M =
[[-35 -17 -31 -26 -18   3  11 -14  10]
 [ 42 -20  32   0 -18  14   6 -21  10]
 [ -9  12   8  11  -3 -21 -33   5 -31]
 [  3   8   5   8   8 -13 -23   5 -22]
 [ -7  10  -6   0  10 -16 -21   8 -22]
 [-10  18  11  18  -6 -30 -36  10 -34]
 [  3  15  16  19   0 -21 -34   7 -31]
 [ -3  11   3   9   7 -17 -27   7 -26]
 [ -1  12  -9   0  28 -17  -8  16 -13]
 [-11  12 -17  -5  26 -22   1  18  -6]
 [  2   7 -13  -5  25 -13   1  13  -5]
 [  1   5   1   5  12  -8 -20   3 -20]
 [-16  14 -22  -9  22 -27   0  20  -7]]
Rows and columns are numbered from 0.
The smallest entry: -36
Give the entry in the top-left corner.
A: -35
The entry in the top-right corner is 10
Give the entry directly below the largest entry.
A: -9
The entry just left of the smallest entry -> -30
The entry at row 1, column 0 is 42
Give the bottom-right entry.
A: -7
Give the entry at row 0, column 1.
A: -17
The entry in row 1 and column 1 -> -20
The entry directly below the centre entry -> 7
The entry in row 1 and column 2 is 32
Give the entry in the bottom-left corner.
A: -16
Give the entry just left of the centre entry.
A: 19
Give the entry just right of the smallest entry.
A: 10
Give the entry directly above the centre entry.
A: -6
Give the entry in row 0 and column 2.
A: -31
The centre entry is 0
Give the entry directly below -11.
A: 2

a =
-39,23,13,12,11,-6,4,-9,-16,-17,-13,16,16
-41,28,10,14,7,-4,4,-22,-17,-4,-8,21,15
-41,27,11,13,8,-5,4,-17,-17,-9,-9,19,16
-41,26,11,13,9,-5,4,-16,-17,-9,-10,19,16
-41,28,10,14,7,-4,4,-22,-17,-5,-8,21,15
-41,27,11,14,8,-5,4,-19,-17,-7,-9,20,15
-37,26,9,14,5,-1,4,-35,-9,1,-5,21,11
-35,25,9,14,5,0,4,-37,-7,2,-5,20,10
The 5th-last entry, reading row by row -> -7
The entry directly above -1: -5
Which number is the entry in the top-right corner?
Answer: 16
The entry in the bottom-left corner -> -35
Which number is the first entry on the main diagonal?
Answer: -39
Which number is the last entry, reading row by row?
Answer: 10
Which number is the second entry from the end, reading row by row?
Answer: 20
The 3rd entry on the diagonal from the top-right corner: -9
Which number is the second entry in reading order?
Answer: 23
The third-last entry, reading row by row -> -5

Questions about the row below.
1) Give the entry just right of the largest entry.
2) Give the entry just right of 3503.
3) Give the entry just right of 4031.
4) Give the entry just left of 3441.
(3585, 7490, 3723, 3150, 3441, 3561, 6040, 7193, 4031, 3503, 3612, 7993, 3502, 7359)
1) 3502
2) 3612
3) 3503
4) 3150

Read these off the grid that follows. Rows and columns are numbered from 0.
1) Find the entry in the bottom-right corner.
2) Find the bottom-left entry.
3) Find the entry in the top-right corner.
4) Find the entry in row 1 and column 1.
5) Find the entry at row 0, column 1.
6) Find the top entry of the column that holds the smallest entry.
7) Find the entry directly above -35.
8) Find the smallest entry.
[[ 29   3 -27 -38 -32]
 [-40 -25   6  32  40]
 [ 32   7 -23 -39 -33]
 [  6  31  38  25  -5]
 [ 34  39  21  -9 -33]
 [ 33  40  25  -5 -31]
 [-16 -37 -37 -15  14]
 [-23 -39 -33  -8  23]
 [-29   0  29  39  29]
 [ 34   9 -20 -39 -35]
 [ 24  39  33   6 -22]]
1) -22
2) 24
3) -32
4) -25
5) 3
6) 29
7) 29
8) -40
